Below are the code and all the weights of a small trained network. Each question names an input and a class and asks about switching units off, where a switched-off unit gives its printed mean instead of its output.

import numpy as np


def w(rows, s, z=0):
    codes = np.array(rows[::2]) - 128.0
    scale = np.full(codes.shape[1], s)
    scale[-1] = z or s
    return codes * scale


def f(y):
    return np.maximum(y, 0)


def log_softmax(a):
    a = a - a.max(-1, keepdims=True)
    return a - np.log(np.exp(a).sum(-1, keepdims=True))


def net(x, mask):
    res = np.array(x, float).reshape(1, 8) / 4 @ E
    y = f(res @ A[0][:, :-1].T + A[0][:, -1])
    res = res + np.where(mask, y, B[0][:, -1]) @ B[0][:, :-1]
    return log_softmax(res[-1] @ U[:, :-1].T + U[:, -1])


A, B = {}, {}
E = w([
[244,200,84],'x0',
[127,129,126],'x1',
[83,254,175],'x2',
[129,131,127],'x3',
[127,126,130],'x4',
[181,145,243],'x5',
[128,129,128],'x6',
[126,129,126],'x7',
],0.0087)
A[0] = w([
[129,155,76,125],'neuron 1',
[182,147,102,1],'neuron 2',
[169,154,100,21],'neuron 3',
[103,99,35,248],'neuron 4',
[108,164,137,40],'neuron 5',
[202,65,112,104],'neuron 6',
[92,126,107,195],'neuron 7',
[152,57,113,19],'neuron 8',
[140,169,49,190],'neuron 9',
[126,147,75,191],'neuron 10',
[249,196,50,25],'neuron 11',
[66,134,106,37],'neuron 12',
[65,219,151,61],'neuron 13',
[99,227,131,58],'neuron 14',
[248,84,202,153],'neuron 15',
[53,141,128,104],'neuron 16',
[179,164,116,180],'neuron 17',
],0.013,0.0067)
B[0] = w([
[123,181,130,166],'neuron 1',
[145,9,148,147],'neuron 2',
[87,35,125,146],'neuron 3',
[151,219,174,254],'neuron 4',
[71,106,44,140],'neuron 5',
[117,173,53,191],'neuron 6',
[152,115,246,190],'neuron 7',
[93,93,1,159],'neuron 8',
[159,133,178,211],'neuron 9',
[123,151,157,189],'neuron 10',
[146,29,132,227],'neuron 11',
[120,102,146,153],'neuron 12',
[170,114,50,203],'neuron 13',
[63,127,37,192],'neuron 14',
[120,206,133,239],'neuron 15',
[182,53,115,183],'neuron 16',
[122,81,191,203],'neuron 17',
],0.0083,0.0096)
U = w([
[125,20,155,74],'0',
[111,152,2,7],'1',
[133,158,151,255],'2',
[135,166,153,202],'3',
[140,204,173,37],'4',
[138,157,144,164],'5',
[133,151,145,158],'6',
],0.016,0.005)

Each question gives the input, the list of numbers given to net, and the class t.
The units are the neurons (one row each of A and B). Each row of codes is followed by its name. A weight is (code - 128) times the scale printed after its matrix; where a second scale follows, it is the last column's (A, B and U).
mask holds one flag per neuron, in row order. A switched-off neuron (its flag False) gives its mean, the last column of its row in B, instead of its output. The means were averaged over made-up inputs and are rounded, as every weight is.
A unit's drop is (log p(t) with every unit on - log p(t) with that unit switched off) / (log p(t) with every unit on - log p(t) with every unit switched off).
The circuit of an input: a set's keep is (log p(t) with only the set's units on - log p(t) with every unit switched off) / (log p(t) with every unit on - log p(t) with every unit switched off). Starting from the 12 units with the biggest drops (on a tie, the unit counted first), units are removed one at a time, each time the one whose removal leaves the highest keep (on an exact tie, the one counted first), for as long as the keep stays at least 0.8.
units of the circuit, in order: the units of the circuit, biggest drop first
k most important neurons: the k neurons with the biggest drops, biggest first
drop when u is switched off: that unit's drop, to one decimal
input [-7,1,8,-5,2,-7,-5,0], class 1: 2 most important neurons -> neuron 13; neuron 14
input [3,-6,-7,-3,7,0,6,4], class 1: units of the circuit, in order -> neuron 6
input [-3,-5,-8,-3,2,3,-7,-6], class 1: units of the circuit, in order -> neuron 8; neuron 6
input [-6,2,6,6,-3,2,0,2], class 0: units of the circuit, in order -> neuron 4; neuron 16
input [-5,-3,-7,1,-6,-2,-2,-6], class 1: 2 most important neurons -> neuron 8; neuron 6
input [-2,-8,-7,7,0,3,3,7], class 1: units of the circuit, in order -> neuron 8; neuron 6
input [3,4,4,5,1,-7,5,-2], class 4: units of the circuit, in order -> neuron 4; neuron 9
input [-7,-5,-2,8,-3,-4,8,2], class 2: 4 most important neurons -> neuron 4; neuron 11; neuron 17; neuron 2
input [3,-2,-8,-6,-8,7,6,-8], class 1: units of the circuit, in order -> neuron 6; neuron 8
input [6,4,-2,-8,-5,-7,-6,2], class 2: 2 most important neurons -> neuron 4; neuron 11
input [-4,-3,-3,6,-5,-5,-8,-5], class 3: 2 most important neurons -> neuron 4; neuron 11
input [8,6,7,-8,5,4,3,-2], class 0: 2 most important neurons -> neuron 11; neuron 17
input [-4,5,-4,-7,3,5,-2,7], class 2: 2 most important neurons -> neuron 11; neuron 15
input [4,0,5,-2,-6,-8,-4,3], class 4: most important neuron -> neuron 4
input [6,8,-3,0,1,1,6,0], class 0: 3 most important neurons -> neuron 11; neuron 2; neuron 17
input [0,3,-5,0,3,-6,1,6], class 4: units of the circuit, in order -> neuron 4; neuron 11
input [-4,-5,-7,-6,-1,-5,6,-4], class 1: 3 most important neurons -> neuron 8; neuron 6; neuron 17
input [5,2,-2,1,1,-1,2,-5], class 0: 4 most important neurons -> neuron 11; neuron 17; neuron 2; neuron 3
input [-8,-3,8,2,2,-1,6,6], class 0: 2 most important neurons -> neuron 16; neuron 7
input [4,-6,-5,4,5,-7,3,2], class 4: units of the circuit, in order -> neuron 4
input [-5,-5,8,-3,5,6,0,2], class 1: drop when neuron 15 is switched off -> 0.0
input [1,1,-1,0,5,-8,5,5], class 4: drop when neuron 4 is switched off -> 0.2
input [8,2,-2,-8,-5,-4,6,2], class 0: drop when neuron 11 is switched off -> 0.9
